Here is a tiny trained network, its code and every weight. The questions are about switching its units off for an input and a target symbol, where a switched-off unit gives its printed mean instead of its output.

import numpy as np


def w(rows, s, z=0):
    codes = np.array(rows[::2]) - 128.0
    scale = np.full(codes.shape[1], s)
    scale[-1] = z or s
    return codes * scale


def norm(h):
    return h / np.sqrt((h * h).mean(-1, keepdims=True) + 1e-5)


def f(y):
    return np.maximum(y, 0)


def softmax(a):
    e = np.exp(a - a.max(-1, keepdims=True))
    return e / e.sum(-1, keepdims=True)


def log_softmax(a):
    a = a - a.max(-1, keepdims=True)
    return a - np.log(np.exp(a).sum(-1, keepdims=True))


def net(x, mask):
    ids = ['αγδεθμξπτ'.index(c) for c in x.split()]
    T = len(ids)
    res = E[ids] + P[:T]
    u = 0
    for l in range(3):
        q, k, v = (norm(res) @ M[l].T for M in (Q, K, V))
        z = softmax(np.where(np.tri(T) > 0, q @ k.T / 2**0.5, -1e9)) @ v
        res = res + np.where(mask[u], z, O[l][:, -1]) @ O[l][:, :-1]
        u += 1
        y = f(norm(res) @ A[l][:, :-1].T + A[l][:, -1])
        res = res + np.where(mask[u : u + 4], y, B[l][:, -1]) @ B[l][:, :-1]
        u += 4
    return log_softmax(norm(res)[-1] @ U[:, :-1].T + U[:, -1])


Q, K, V, O, A, B = {}, {}, {}, {}, {}, {}
E = w([
[204,67,103,134],'α',
[101,144,59,131],'γ',
[87,144,61,124],'δ',
[95,141,63,127],'ε',
[180,178,116,78],'θ',
[8,201,183,184],'μ',
[145,210,120,94],'ξ',
[103,229,116,234],'π',
[59,15,203,43],'τ',
],0.011)
P = w([
[2,122,68,121],'0',
[30,132,99,112],'1',
[68,152,129,95],'2',
[89,143,158,98],'3',
[120,135,168,96],'4',
[146,124,176,104],'5',
[167,115,190,118],'6',
[153,124,156,83],'7',
],0.0084)
Q[0] = w([
[189,88,253,198],'L0H0',
[89,42,183,44],'L0H0',
],0.003)
K[0] = w([
[131,43,40,52],'L0H0',
[147,108,162,252],'L0H0',
],0.0031)
V[0] = w([
[183,120,159,141],'L0H0',
[158,27,189,255],'L0H0',
],0.0037)
O[0] = w([
[253,51,85,64,43],'L0H0',
[205,65,113,236,2],'L0H0',
],0.0032,0.0027)
A[0] = w([
[154,126,129,160,33],'L0N0',
[20,209,64,185,255],'L0N1',
[72,109,198,132,193],'L0N2',
[164,2,107,102,155],'L0N3',
],0.0055,0.003)
B[0] = w([
[83,35,148,153,128],'L0N0',
[202,166,182,99,253],'L0N1',
[177,84,157,139,179],'L0N2',
[255,119,79,155,174],'L0N3',
],0.0074,0.0072)
Q[1] = w([
[46,142,94,254],'L1H0',
[222,202,200,41],'L1H0',
],0.0088)
K[1] = w([
[41,102,1,117],'L1H0',
[203,76,247,160],'L1H0',
],0.011)
V[1] = w([
[93,38,206,79],'L1H0',
[140,96,62,2],'L1H0',
],0.0074)
O[1] = w([
[158,135,245,80,247],'L1H0',
[159,115,70,24,211],'L1H0',
],0.012,0.0014)
A[1] = w([
[183,238,146,101,111],'L1N0',
[85,74,234,123,160],'L1N1',
[33,106,135,86,78],'L1N2',
[2,62,164,46,2],'L1N3',
],0.0067,0.0025)
B[1] = w([
[58,165,253,60,254],'L1N0',
[70,3,112,77,229],'L1N1',
[193,72,132,138,147],'L1N2',
[225,41,40,75,169],'L1N3',
],0.0059,0.0045)
Q[2] = w([
[245,135,213,163],'L2H0',
[118,147,254,46],'L2H0',
],0.007)
K[2] = w([
[99,67,254,103],'L2H0',
[210,97,213,154],'L2H0',
],0.0088)
V[2] = w([
[2,82,127,95],'L2H0',
[136,221,165,85],'L2H0',
],0.011)
O[2] = w([
[62,5,151,114,195],'L2H0',
[61,176,54,125,255],'L2H0',
],0.015,0.0036)
A[2] = w([
[64,157,51,194,118],'L2N0',
[140,2,200,73,1],'L2N1',
[27,141,186,133,148],'L2N2',
[78,229,87,110,227],'L2N3',
],0.0085,0.0044)
B[2] = w([
[227,179,196,212,168],'L2N0',
[235,13,161,130,199],'L2N1',
[60,103,182,194,221],'L2N2',
[254,129,117,192,253],'L2N3',
],0.0059,0.0072)
U = w([
[254,143,119,107,168],'α',
[88,124,71,94,175],'γ',
[92,120,85,84,22],'δ',
[92,127,84,86,88],'ε',
[105,159,79,59,96],'θ',
[24,74,164,187,70],'μ',
[85,159,95,91,144],'ξ',
[143,152,139,242,249],'π',
[158,71,231,20,176],'τ',
],0.008,0.0013)

Each question gives the input, a string of symbols that net reads in full, and the target symbol t.
The units are the heads (2 rows each of Q, K, V and O) and the neurons (one row each of A and B). Each row of codes is followed by its name. A weight is (code - 128) times the scale printed after its matrix; where a second scale follows, it is the last column's (O, A, B and U).
mask holds one flag per unit, layer by layer, with each layer's heads first. A switched-off unit (its flag False) gives its mean, the last column of its rows in O or B, instead of its output. The means were averaged over made-up inputs and are rounded, as every weight is.
A unit's drop is (log p(t) with every unit on - log p(t) with that unit switched off) / (log p(t) with every unit on - log p(t) with every unit switched off).
The circuit of an input: a set's keep is (log p(t) with only the set's units on - log p(t) with every unit switched off) / (log p(t) with every unit on - log p(t) with every unit switched off). Starting from the 12 units with the biggest drops (on a tie, the unit counted first), units are removed one at a time, each time the one whose removal leaves the highest keep (on an exact tie, the one counted first), for as long as the keep stays at least 0.8.
units of the circuit, in order: the units of the circuit, biggest drop first
k most important neurons: the k neurons with the biggest drops, biggest first
top k neurons in layer l: the k neurons of layer l with the biggest drops, biggest first
drop when u is switched off: that unit's drop, to one decimal
input θ ε μ δ γ, target μ: units of the circuit, in order => (L1H0, L0N2)
input π τ θ τ π θ τ π, target τ: 3 most important neurons => (L0N3, L0N2, L0N1)
input α μ γ, target μ: 2 most important neurons => (L0N1, L0N2)
input α θ τ π ξ, target π: units of the circuit, in order => (L0N1, L1H0)
input θ α γ α ε, target α: most important neuron => (L2N3)
input ε π ξ, target π: units of the circuit, in order => (L1H0, L0N1)
input π ξ α π μ ε, target μ: units of the circuit, in order => (L1H0, L0N3, L0N2)
input ε α ξ γ γ π ε, target π: top 2 neurons in layer 0 => (L0N3, L0N2)
input γ τ π γ μ δ ξ, target μ: 3 most important neurons => (L0N3, L0N2, L1N0)
input ε π μ π θ α μ θ, target μ: 3 most important neurons => (L0N1, L0N3, L1N1)
input α θ γ θ α π δ, target π: top 2 neurons in layer 0 => (L0N1, L0N3)
input δ π τ θ γ μ ε, target μ: top 3 neurons in layer 0 => (L0N3, L0N2, L0N1)
input ξ α α γ, target α: 2 most important neurons => (L2N3, L0N3)
input ε α δ, target α: 4 most important neurons => (L0N1, L1N1, L2N3, L0N3)
input τ α δ α δ, target α: units of the circuit, in order => (L2H0)
input γ δ τ δ μ μ ξ, target μ: top 2 neurons in layer 0 => (L0N1, L0N3)
input θ π α, target π: 2 most important neurons => (L0N1, L2N0)
input θ τ α τ α π δ, target π: 2 most important neurons => (L0N1, L0N2)
input μ π μ α, target π: top 2 neurons in layer 1 => (L1N0, L1N3)
input α α ε, target α: most important neuron => (L1N1)
input ε γ ξ γ π π γ, target π: top 2 neurons in layer 0 => (L0N2, L0N3)
input ε μ π α μ δ δ, target μ: top 2 neurons in layer 0 => (L0N2, L0N3)
input θ π θ, target π: top 2 neurons in layer 0 => (L0N1, L0N2)
input π μ θ, target μ: top 3 neurons in layer 0 => (L0N1, L0N3, L0N2)
input α ε ξ μ π τ μ δ, target μ: drop when L0N1 is switched off => 0.2
